Below are the code and all the weights of a small trained network. Each question names an input and a class and asks about switching units off, where a switched-off unit gives its printed mean instead of its output.

import numpy as np


def w(rows, s, z=0):
    codes = np.array(rows[::2]) - 128.0
    scale = np.full(codes.shape[1], s)
    scale[-1] = z or s
    return codes * scale


def f(y):
    return y / 2 * (1 + np.tanh(0.7978845608 * (y + 0.044715 * y**3)))


def log_softmax(a):
    a = a - a.max(-1, keepdims=True)
    return a - np.log(np.exp(a).sum(-1, keepdims=True))


def net(x, mask):
    res = np.array(x, float).reshape(1, 7) / 4 @ E
    y = f(res @ A[0][:, :-1].T + A[0][:, -1])
    res = res + np.where(mask, y, B[0][:, -1]) @ B[0][:, :-1]
    return log_softmax(res[-1] @ U[:, :-1].T + U[:, -1])


A, B = {}, {}
E = w([
[117,147,245,132,186,203,151,157,103,188],'x0',
[158,139,254,239,154,36,162,109,199,108],'x1',
[85,142,139,164,169,177,133,20,46,121],'x2',
[16,190,148,172,239,37,106,192,82,134],'x3',
[70,115,139,123,194,135,81,137,237,32],'x4',
[105,29,146,84,118,175,116,87,138,66],'x5',
[143,82,132,173,100,144,18,101,140,101],'x6',
],0.0066)
A[0] = w([
[149,89,65,54,73,128,90,146,117,88,73],'n0',
[111,134,210,120,162,98,144,209,164,126,251],'n1',
[174,81,46,55,70,151,101,130,91,120,129],'n2',
[165,186,139,100,121,125,255,150,105,198,155],'n3',
[174,75,193,189,112,144,97,66,119,92,200],'n4',
[125,107,139,93,138,193,124,155,47,207,172],'n5',
],0.0081,0.0031)
B[0] = w([
[222,60,142,144,139,153,206,143,255,154,221],'n0',
[117,101,203,132,44,53,93,149,124,120,214],'n1',
[186,122,160,180,158,57,164,142,246,124,255],'n2',
[112,214,195,29,51,146,226,84,84,217,211],'n3',
[77,186,200,70,29,119,143,85,101,129,211],'n4',
[64,168,153,130,99,87,66,170,37,71,205],'n5',
],0.0083)
U = w([
[42,201,64,153,205,113,59,207,44,89,118],'0',
[93,194,127,48,109,149,164,81,98,180,177],'1',
[219,80,77,143,205,204,159,153,254,138,3],'2',
[147,120,189,161,129,57,133,191,169,100,192],'3',
],0.0071,0.0043)

Each question gives the input, the list of numbers given to net, and the class t.
The units are the neurons (one row each of A and B). Each row of codes is followed by its name. A weight is (code - 128) times the scale printed after its matrix; where a second scale follows, it is the last column's (A, B and U).
mask holds one flag per neuron, in row order. A switched-off neuron (its flag False) gives its mean, the last column of its row in B, instead of its output. The means were averaged over made-up inputs and are rounded, as every weight is.
A unit's drop is (log p(t) with every unit on - log p(t) with that unit switched off) / (log p(t) with every unit on - log p(t) with every unit switched off).
The circuit of an input: a set's keep is (log p(t) with only the set's units on - log p(t) with every unit switched off) / (log p(t) with every unit on - log p(t) with every unit switched off). Starting from all 6 units, units are removed one at a time, each time the one whose removal leaves the highest keep (on an exact tie, the one counted first), for as long as the keep stays at least 0.8.
circuit, biggest first: the units of the circuit, biggest drop first
most important unit: the unit with the biggest drop
k most important neurons: the k neurons with the biggest drops, biggest first
drop of u: that unit's drop, to one decimal
input [-4,7,8,1,-5,6,6], class 1: 2 most important neurons -> [n4; n2]
input [-6,-4,-2,6,5,-5,-2], class 0: most important unit -> n2
input [6,8,-3,-2,-5,1,6], class 1: circuit, biggest first -> [n4; n2]
input [4,5,7,6,0,-5,-7], class 1: 2 most important neurons -> [n3; n2]
input [1,4,0,5,-6,8,1], class 1: 4 most important neurons -> [n2; n0; n4; n5]
input [8,-8,-3,-5,-8,7,-1], class 3: 3 most important neurons -> [n2; n5; n0]
input [3,-6,-1,-3,3,5,-8], class 2: circuit, biggest first -> [n4; n0]
input [6,0,3,7,-1,3,-2], class 0: circuit, biggest first -> [n0; n5]
input [-2,-1,-2,8,-8,-4,4], class 0: circuit, biggest first -> [n0; n2]
input [-8,3,6,6,6,-8,-6], class 0: circuit, biggest first -> [n2; n0]
input [8,7,6,1,-8,0,8], class 1: 2 most important neurons -> [n4; n2]
input [-2,-4,7,5,0,1,7], class 0: circuit, biggest first -> [n3; n0]
input [2,7,-7,-7,-3,-6,2], class 1: circuit, biggest first -> [n3; n2]
input [-6,-6,-7,5,5,2,4], class 2: most important unit -> n0
input [-1,-6,-1,-2,-2,-4,5], class 2: 3 most important neurons -> [n0; n1; n4]
input [-3,-4,8,-2,-3,1,3], class 3: 3 most important neurons -> [n2; n3; n5]
input [1,-5,-3,6,-1,-5,-1], class 0: 3 most important neurons -> [n0; n4; n5]
input [-1,-3,0,0,-4,8,-4], class 2: 4 most important neurons -> [n1; n4; n0; n2]
input [3,6,-2,4,-5,2,-3], class 1: 3 most important neurons -> [n3; n2; n0]
input [7,-7,8,5,-5,-7,3], class 0: circuit, biggest first -> [n5]
input [-2,-4,1,0,-5,4,-2], class 3: drop of n5 -> 0.7
input [-8,0,1,-6,-4,6,5], class 2: drop of n0 -> 0.4
input [6,5,7,6,-4,-1,2], class 1: drop of n4 -> 0.2
